Below is a small trained network, with its code and all its weights. Each question gives an input and a class and asks what happens when units are switched off, that is, made to give their printed mean instead of their output.

import numpy as np


def w(rows, s, z=0):
    codes = np.array(rows[::2]) - 128.0
    scale = np.full(codes.shape[1], s)
    scale[-1] = z or s
    return codes * scale


def norm(h):
    return h / np.sqrt((h * h).mean(-1, keepdims=True) + 1e-5)


def f(y):
    return np.maximum(y, 0)


def log_softmax(a):
    a = a - a.max(-1, keepdims=True)
    return a - np.log(np.exp(a).sum(-1, keepdims=True))


def net(x, mask):
    res = np.array(x, float).reshape(1, 7) / 4 @ E
    u = 0
    for l in range(2):
        y = f(norm(res) @ A[l][:, :-1].T + A[l][:, -1])
        res = res + np.where(mask[u : u + 4], y, B[l][:, -1]) @ B[l][:, :-1]
        u += 4
    return log_softmax(norm(res)[-1] @ U[:, :-1].T + U[:, -1])


A, B = {}, {}
E = w([
[129,128,134,128,131],'x0',
[174,4,160,101,60],'x1',
[128,128,123,124,125],'x2',
[128,132,107,118,112],'x3',
[136,201,176,226,8],'x4',
[230,153,109,121,146],'x5',
[129,130,130,126,126],'x6',
],0.0042)
A[0] = w([
[103,160,112,91,169,249],'L0N0',
[239,160,87,121,144,101],'L0N1',
[2,98,118,129,106,20],'L0N2',
[139,69,117,129,105,76],'L0N3',
],0.0093,0.0017)
B[0] = w([
[85,158,60,243,161,254],'L0N0',
[80,183,253,37,172,242],'L0N1',
[231,228,235,3,198,241],'L0N2',
[79,139,74,160,98,183],'L0N3',
],0.0067,0.0043)
A[1] = w([
[110,47,93,52,255,116],'L1N0',
[151,13,166,68,102,165],'L1N1',
[125,85,63,114,201,3],'L1N2',
[144,213,139,141,109,209],'L1N3',
],0.0091,0.0026)
B[1] = w([
[145,96,168,149,22,254],'L1N0',
[87,221,45,164,254,194],'L1N1',
[173,65,129,140,31,169],'L1N2',
[137,23,73,117,110,244],'L1N3',
],0.0084,0.0069)
U = w([
[158,56,151,172,79,252],'0',
[104,175,39,182,213,53],'1',
[175,198,255,55,171,34],'2',
],0.012,0.0032)

Each question gives the input, the list of numbers given to net, and the class t.
The units are the neurons (one row each of A and B). Each row of codes is followed by its name. A weight is (code - 128) times the scale printed after its matrix; where a second scale follows, it is the last column's (A, B and U).
mask holds one flag per neuron, layer by layer. A switched-off neuron (its flag False) gives its mean, the last column of its row in B, instead of its output. The means were averaged over made-up inputs and are rounded, as every weight is.
A unit's drop is (log p(t) with every unit on - log p(t) with that unit switched off) / (log p(t) with every unit on - log p(t) with every unit switched off).
The circuit of an input: a set's keep is (log p(t) with only the set's units on - log p(t) with every unit switched off) / (log p(t) with every unit on - log p(t) with every unit switched off). Starting from all 8 units, units are removed one at a time, each time the one whose removal leaves the highest keep (on an exact tie, the one counted first), for as long as the keep stays at least 0.8.
circuit, biggest first: the units of the circuit, biggest drop first
top k neurons: the k neurons with the biggest drops, biggest first
top k neurons in layer l: the k neurons of layer l with the biggest drops, biggest first
drop of u: that unit's drop, to one decimal
input [-1,6,-4,-5,-1,-7,1], class 2: top 3 neurons	(L0N2; L1N3; L0N0)
input [8,-6,-2,2,0,-7,5], class 2: top 2 neurons	(L0N2; L1N1)
input [6,-4,-4,2,-5,5,-3], class 0: top 4 neurons	(L0N2; L1N1; L1N0; L0N0)
input [6,3,8,4,2,-2,7], class 1: top 3 neurons	(L0N0; L1N0; L1N1)
input [-6,-5,-7,8,-6,-2,0], class 0: circuit, biggest first	(L1N0)
input [8,-5,1,8,-7,7,-8], class 0: top 2 neurons	(L0N2; L1N1)
input [8,-1,3,-4,-8,5,8], class 0: top 2 neurons	(L0N2; L1N0)
input [4,-6,-5,0,-7,-5,6], class 0: top 2 neurons	(L1N0; L1N1)
input [-8,0,4,2,6,8,-5], class 2: top 2 neurons	(L0N1; L0N0)
input [-1,-7,6,-7,-8,2,-4], class 0: circuit, biggest first	(L1N0; L1N2)
input [3,8,0,7,7,-2,-3], class 1: top 2 neurons in layer 1	(L1N1; L1N0)
input [-6,-8,4,-1,-8,8,5], class 0: top 2 neurons	(L1N1; L1N2)
input [6,8,8,4,4,-2,3], class 1: circuit, biggest first	(L1N1; L1N0)
input [-5,8,1,0,-3,-5,6], class 1: circuit, biggest first	(L1N1)
input [7,7,0,-3,5,4,1], class 1: circuit, biggest first	(L1N1; L0N0; L1N0; L0N2)
input [-2,5,-6,8,-6,-7,-4], class 2: top 4 neurons	(L0N2; L1N3; L0N0; L1N1)
input [3,7,0,7,-3,-7,5], class 1: top 2 neurons	(L1N1; L0N1)
input [5,-5,-1,3,-1,-7,-3], class 2: top 2 neurons	(L0N2; L1N1)
input [3,-4,-7,-6,-8,-8,-1], class 0: top 4 neurons	(L1N0; L0N1; L1N2; L1N1)
input [-4,8,-8,6,-5,6,3], class 1: top 2 neurons	(L1N1; L0N2)
input [-2,-1,2,3,-1,3,3], class 2: circuit, biggest first	(L0N1)
input [0,-4,-2,-3,-6,-7,-7], class 2: top 2 neurons in layer 0	(L0N2; L0N3)
input [0,5,-4,-1,-3,-2,5], class 1: top 2 neurons	(L1N1; L0N0)
input [1,8,-3,-8,6,2,-5], class 1: top 2 neurons in layer 1	(L1N1; L1N0)
input [3,8,-2,5,-3,0,-5], class 1: drop of L1N1	1.0
input [-1,-5,-1,-2,-8,-5,3], class 0: drop of L0N1	0.1
input [1,6,-4,-1,-2,-8,-2], class 2: drop of L0N2	1.3
input [-4,4,-7,6,0,-5,-6], class 2: circuit, biggest first	(L0N2)
input [6,7,-3,6,4,-5,1], class 1: drop of L1N1	0.9
